Below is a small trained network, with its code and all its weights. Each question gives an input and a class and asks what happens when units are switched off, that is, made to give their printed mean instead of their output.

import numpy as np


def w(rows, s, z=0):
    codes = np.array(rows[::2]) - 128.0
    scale = np.full(codes.shape[1], s)
    scale[-1] = z or s
    return codes * scale


def norm(h):
    return h / np.sqrt((h * h).mean(-1, keepdims=True) + 1e-5)


def f(y):
    return np.maximum(y, 0)


def log_softmax(a):
    a = a - a.max(-1, keepdims=True)
    return a - np.log(np.exp(a).sum(-1, keepdims=True))


def net(x, mask):
    res = np.array(x, float).reshape(1, 7) / 4 @ E
    u = 0
    for l in range(3):
        y = f(norm(res) @ A[l][:, :-1].T + A[l][:, -1])
        res = res + np.where(mask[u : u + 12], y, B[l][:, -1]) @ B[l][:, :-1]
        u += 12
    return log_softmax(norm(res)[-1] @ U[:, :-1].T + U[:, -1])


A, B = {}, {}
E = w([
[129,127,134],'x0',
[131,129,131],'x1',
[165,242,124],'x2',
[68,143,198],'x3',
[128,129,128],'x4',
[130,127,128],'x5',
[2,166,49],'x6',
],0.0043)
A[0] = w([
[190,190,180,136],'0.n0',
[102,245,117,113],'0.n1',
[207,164,21,95],'0.n2',
[212,248,169,42],'0.n3',
[90,126,170,66],'0.n4',
[55,217,223,59],'0.n5',
[102,177,92,28],'0.n6',
[161,225,147,8],'0.n7',
[120,192,88,206],'0.n8',
[103,176,255,23],'0.n9',
[179,123,119,174],'0.n10',
[109,194,94,116],'0.n11',
],0.0076,0.0014)
B[0] = w([
[137,132,239,224],'0.n0',
[17,162,148,234],'0.n1',
[216,191,3,249],'0.n2',
[2,208,199,252],'0.n3',
[174,88,89,161],'0.n4',
[251,169,31,220],'0.n5',
[86,132,176,178],'0.n6',
[40,186,172,198],'0.n7',
[60,144,144,219],'0.n8',
[225,160,40,202],'0.n9',
[159,160,173,193],'0.n10',
[96,135,209,201],'0.n11',
],0.012,0.0034)
A[1] = w([
[88,125,138,138],'1.n0',
[151,157,104,5],'1.n1',
[145,142,141,120],'1.n2',
[102,147,129,168],'1.n3',
[119,142,119,115],'1.n4',
[129,130,124,53],'1.n5',
[92,153,130,163],'1.n6',
[132,3,124,130],'1.n7',
[154,137,205,167],'1.n8',
[132,70,98,62],'1.n9',
[152,109,172,117],'1.n10',
[158,136,83,57],'1.n11',
],0.013,0.0013)
B[1] = w([
[121,84,122,195],'1.n0',
[162,154,102,174],'1.n1',
[144,104,123,165],'1.n2',
[140,86,110,212],'1.n3',
[141,112,117,168],'1.n4',
[129,137,122,128],'1.n5',
[142,71,104,237],'1.n6',
[12,255,169,253],'1.n7',
[143,16,128,226],'1.n8',
[112,188,124,190],'1.n9',
[163,81,162,177],'1.n10',
[179,163,108,189],'1.n11',
],0.015,0.0039)
A[2] = w([
[89,50,35,154],'2.n0',
[93,126,7,158],'2.n1',
[192,185,64,137],'2.n2',
[73,78,79,132],'2.n3',
[224,228,9,2],'2.n4',
[33,76,5,188],'2.n5',
[135,98,98,101],'2.n6',
[127,54,88,11],'2.n7',
[143,95,81,51],'2.n8',
[43,65,21,114],'2.n9',
[94,46,130,152],'2.n10',
[87,148,255,137],'2.n11',
],0.0062,0.00099)
B[2] = w([
[130,63,162,187],'2.n0',
[199,109,157,220],'2.n1',
[132,143,46,209],'2.n2',
[146,99,162,177],'2.n3',
[207,182,26,252],'2.n4',
[196,75,208,240],'2.n5',
[100,113,134,142],'2.n6',
[99,78,114,149],'2.n7',
[104,142,155,146],'2.n8',
[186,88,205,215],'2.n9',
[127,69,95,163],'2.n10',
[57,47,2,245],'2.n11',
],0.012,0.0036)
U = w([
[2,188,151,92],'0',
[143,116,120,253],'1',
[180,14,181,94],'2',
[214,187,40,46],'3',
[135,122,124,150],'4',
],0.0078,0.0043)

Each question gives the input, the list of numbers given to net, and the class t.
The units are the neurons (one row each of A and B). Each row of codes is followed by its name. A weight is (code - 128) times the scale printed after its matrix; where a second scale follows, it is the last column's (A, B and U).
mask holds one flag per neuron, layer by layer. A switched-off neuron (its flag False) gives its mean, the last column of its row in B, instead of its output. The means were averaged over made-up inputs and are rounded, as every weight is.
A unit's drop is (log p(t) with every unit on - log p(t) with that unit switched off) / (log p(t) with every unit on - log p(t) with every unit switched off).
most important unit: the unit with the biggest drop
k most important neurons: the k neurons with the biggest drops, biggest first
top k neurons in layer l: the k neurons of layer l with the biggest drops, biggest first
drop when u is switched off: that unit's drop, to one decimal
input [-4,3,-3,8,6,-3,-5], class 3: most important unit -> 0.n9
input [5,-6,5,-8,6,1,8], class 2: 3 most important neurons -> (1.n7 0.n5 0.n1)
input [-2,2,-4,5,4,7,-4], class 3: 4 most important neurons -> (0.n9 0.n3 0.n0 0.n11)
input [-4,-2,-6,2,-6,5,2], class 0: 3 most important neurons -> (0.n3 1.n7 0.n2)
input [4,1,-6,-1,7,7,4], class 0: 4 most important neurons -> (0.n3 1.n7 0.n2 0.n1)
input [-5,-7,0,8,-2,-8,6], class 3: top 2 neurons in layer 0 -> (0.n5 0.n3)
input [2,2,-5,-6,-5,-6,7], class 2: 3 most important neurons -> (0.n5 0.n9 0.n2)
input [-3,3,-4,0,8,5,2], class 0: 3 most important neurons -> (0.n3 0.n2 0.n1)
input [-8,-7,-8,3,-5,-3,-6], class 0: 2 most important neurons -> (1.n7 0.n3)
input [-3,-1,7,-7,8,-3,-6], class 0: 3 most important neurons -> (0.n3 2.n5 0.n7)
input [7,-3,7,-7,-5,-1,0], class 0: 2 most important neurons -> (0.n3 0.n5)
input [-1,3,7,4,8,-5,8], class 2: top 2 neurons in layer 1 -> (1.n7 1.n6)
input [4,3,3,6,-5,-6,8], class 2: 3 most important neurons -> (0.n2 0.n1 1.n7)
input [7,-6,-7,-3,-1,-3,8], class 2: most important unit -> 2.n5
input [-2,6,0,-6,8,0,7], class 2: drop when 0.n5 is switched off -> 0.2
input [-3,3,-5,-3,1,0,6], class 2: drop when 2.n5 is switched off -> 0.1
input [-3,3,-3,8,3,-5,8], class 2: drop when 0.n2 is switched off -> 0.4
input [-6,-3,1,7,-5,8,-3], class 3: drop when 0.n9 is switched off -> 0.2
